Here is a tiny trained network, its code and every weight. The questions are about switching its units off for an input and a target symbol, where a switched-off unit gives its printed mean instead of its output.

import numpy as np


def w(rows, s, z=0):
    codes = np.array(rows[::2]) - 128.0
    scale = np.full(codes.shape[1], s)
    scale[-1] = z or s
    return codes * scale


def norm(h):
    return h / np.sqrt((h * h).mean(-1, keepdims=True) + 1e-5)


def f(y):
    return np.maximum(y, 0)


def softmax(a):
    e = np.exp(a - a.max(-1, keepdims=True))
    return e / e.sum(-1, keepdims=True)


def log_softmax(a):
    a = a - a.max(-1, keepdims=True)
    return a - np.log(np.exp(a).sum(-1, keepdims=True))


def net(x, mask):
    ids = ['ΛΠαμξτψ'.index(c) for c in x.split()]
    T = len(ids)
    res = E[ids] + P[:T]
    u = 0
    for l in range(2):
        q, k, v = (norm(res) @ M[l].T for M in (Q, K, V))
        z = softmax(np.where(np.tri(T) > 0, q @ k.T / 3**0.5, -1e9)) @ v
        res = res + np.where(mask[u], z, O[l][:, -1]) @ O[l][:, :-1]
        u += 1
        y = f(norm(res) @ A[l][:, :-1].T + A[l][:, -1])
        res = res + np.where(mask[u : u + 8], y, B[l][:, -1]) @ B[l][:, :-1]
        u += 8
    return log_softmax(norm(res)[-1] @ U[:, :-1].T + U[:, -1])


Q, K, V, O, A, B = {}, {}, {}, {}, {}, {}
E = w([
[119,132,151,107],'Λ',
[255,68,152,117],'Π',
[182,125,158,168],'α',
[63,131,142,99],'μ',
[89,106,130,129],'ξ',
[148,146,180,122],'τ',
[107,164,145,182],'ψ',
],0.0015)
P = w([
[191,132,50,162],'0',
[64,255,143,58],'1',
[117,38,250,166],'2',
[67,246,146,60],'3',
[102,37,240,169],'4',
[60,243,146,55],'5',
[107,40,242,166],'6',
[62,237,147,57],'7',
[116,35,238,161],'8',
[63,243,141,54],'9',
[109,35,233,159],'10',
[62,237,141,52],'11',
[109,39,235,165],'12',
],0.00077)
Q[0] = w([
[107,222,91,65],'0.h1',
[133,254,119,39],'0.h1',
[168,112,152,202],'0.h1',
],0.0053)
K[0] = w([
[99,176,42,147],'0.h1',
[76,163,2,177],'0.h1',
[192,97,182,155],'0.h1',
],0.006)
V[0] = w([
[137,102,196,88],'0.h1',
[143,124,121,102],'0.h1',
[193,109,158,245],'0.h1',
],0.0011)
O[0] = w([
[117,214,77,106,253],'0.h1',
[101,119,143,137,121],'0.h1',
[126,106,158,6,187],'0.h1',
],0.0011,0.00036)
A[0] = w([
[139,142,143,11,102],'0.n1',
[207,105,127,112,136],'0.n2',
[64,53,91,109,85],'0.n3',
[190,130,201,48,86],'0.n4',
[75,103,6,152,179],'0.n5',
[54,215,139,215,151],'0.n6',
[191,178,30,178,10],'0.n7',
[5,150,68,41,119],'0.n8',
],0.0019,0.0014)
B[0] = w([
[94,136,81,198,195],'0.n1',
[126,158,188,113,195],'0.n2',
[145,77,174,57,147],'0.n3',
[56,170,61,138,249],'0.n4',
[94,203,64,138,151],'0.n5',
[200,81,101,63,246],'0.n6',
[97,149,169,249,132],'0.n7',
[243,161,181,175,225],'0.n8',
],0.002,0.0011)
Q[1] = w([
[34,2,166,228],'1.h1',
[1,33,77,112],'1.h1',
[51,68,175,212],'1.h1',
],0.0083)
K[1] = w([
[93,114,255,80],'1.h1',
[76,153,169,9],'1.h1',
[74,97,248,115],'1.h1',
],0.0097)
V[1] = w([
[129,167,152,9],'1.h1',
[193,68,218,174],'1.h1',
[250,104,60,99],'1.h1',
],0.0022)
O[1] = w([
[255,191,174,128,121],'1.h1',
[180,172,42,241,254],'1.h1',
[78,50,214,251,124],'1.h1',
],0.0018,0.0011)
A[1] = w([
[139,117,142,52,70],'1.n1',
[92,106,157,80,225],'1.n2',
[96,202,18,66,25],'1.n3',
[139,120,108,201,250],'1.n4',
[114,174,4,147,144],'1.n5',
[185,97,95,101,255],'1.n6',
[155,178,159,76,68],'1.n7',
[92,189,190,147,121],'1.n8',
],0.0032,0.0013)
B[1] = w([
[83,126,147,96,166],'1.n1',
[118,106,89,167,206],'1.n2',
[255,29,19,177,161],'1.n3',
[87,161,141,77,242],'1.n4',
[145,187,67,55,160],'1.n5',
[77,104,105,174,219],'1.n6',
[152,155,177,79,224],'1.n7',
[159,79,91,136,251],'1.n8',
],0.0036,0.0017)
U = w([
[215,77,23,99,166],'Λ',
[190,9,201,198,48],'Π',
[92,203,165,242,129],'α',
[51,81,184,21,116],'μ',
[38,54,52,169,255],'ξ',
[231,189,198,73,80],'τ',
[71,223,39,87,123],'ψ',
],0.011,0.0017)

Each question gives the input, a string of symbols that net reads in full, and the target symbol t.
The units are the heads (3 rows each of Q, K, V and O) and the neurons (one row each of A and B). Each row of codes is followed by its name. A weight is (code - 128) times the scale printed after its matrix; where a second scale follows, it is the last column's (O, A, B and U).
mask holds one flag per unit, layer by layer, with each layer's heads first. A switched-off unit (its flag False) gives its mean, the last column of its rows in O or B, instead of its output. The means were averaged over made-up inputs and are rounded, as every weight is.
A unit's drop is (log p(t) with every unit on - log p(t) with that unit switched off) / (log p(t) with every unit on - log p(t) with every unit switched off).
The circuit of an input: a set's keep is (log p(t) with only the set's units on - log p(t) with every unit switched off) / (log p(t) with every unit on - log p(t) with every unit switched off). Starting from the 12 units with the biggest drops (on a tie, the unit counted first), units are removed one at a time, each time the one whose removal leaves the highest keep (on an exact tie, the one counted first), for as long as the keep stays at least 0.8.
units of the circuit, in order: the units of the circuit, biggest drop first
top k neurons: the k neurons with the biggest drops, biggest first
top k neurons in layer l: the k neurons of layer l with the biggest drops, biggest first
drop when u is switched off: that unit's drop, to one decimal
input Π μ ξ μ ξ τ ψ ξ τ ψ τ ψ, target α: units of the circuit, in order	[1.h1, 0.n8]
input ξ Π Π ψ τ Π μ τ τ τ Π Λ, target μ: top neuron	[0.n5]
input Π τ α τ ξ Π Π μ, target α: units of the circuit, in order	[0.n8, 1.h1]
input ξ ψ Π τ Λ α ξ τ τ, target τ: units of the circuit, in order	[1.h1, 1.n3]
input ψ τ Π τ ξ Λ τ ψ Π ξ α Λ, target ξ: top 2 neurons	[0.n6, 0.n5]
input μ μ τ ξ α Π, target Π: top 2 neurons	[0.n5, 0.n6]
input α τ τ τ ξ τ τ ψ Λ, target Λ: top 3 neurons	[0.n8, 0.n6, 1.n3]
input ξ α μ ψ ξ ψ, target μ: top 2 neurons in layer 0	[0.n5, 0.n6]
input ψ τ Π τ τ Π Π Π ψ μ μ Π, target ξ: top 4 neurons in layer 0	[0.n5, 0.n8, 0.n2, 0.n6]
input ψ τ ψ Π, target ξ: units of the circuit, in order	[1.h1, 0.n8, 0.n6, 0.n4]
input μ Π μ ψ μ ψ Λ τ τ μ, target Π: top 2 neurons in layer 1	[1.n8, 1.n4]
input μ Λ μ μ, target Π: top 2 neurons	[0.n8, 0.n5]
input Λ Π Π τ Λ ξ, target Λ: top 3 neurons	[0.n7, 1.n3, 0.n6]
input τ τ α μ Π ξ ξ τ ψ μ, target τ: top 2 neurons	[0.n8, 0.n4]
input ψ Π τ ξ, target ξ: top 3 neurons	[0.n6, 0.n8, 0.n7]
input Π τ ξ τ Π ψ, target α: units of the circuit, in order	[1.h1]
input μ τ Λ τ μ τ α τ Λ ψ, target Π: top 3 neurons	[0.n5, 0.n6, 0.n8]
input μ Λ τ Π τ τ ψ Π μ Λ Λ Λ, target Π: top 3 neurons	[0.n8, 0.n5, 1.n8]
input Λ α Λ τ μ μ τ τ, target Λ: top 2 neurons	[0.n7, 1.n3]
input ξ α ψ Λ ψ τ α τ τ τ, target μ: top neuron	[0.n5]
input ξ τ ξ Π μ τ τ ψ Λ, target Λ: top 2 neurons	[0.n8, 1.n3]
input μ μ α μ μ Π Π Π Π τ ξ τ, target Π: top 3 neurons	[0.n5, 0.n8, 1.n8]
input μ τ Λ τ α α ψ, target ψ: drop when 1.h1 is switched off	1.0
input μ τ Π Λ, target Π: drop when 0.n5 is switched off	0.4
input τ ξ τ μ, target τ: drop when 0.n8 is switched off	0.5
input ξ ξ ξ Λ α μ, target μ: drop when 1.h1 is switched off	3.0
input ψ ξ μ μ Π τ, target ξ: top neuron in layer 0	[0.n6]
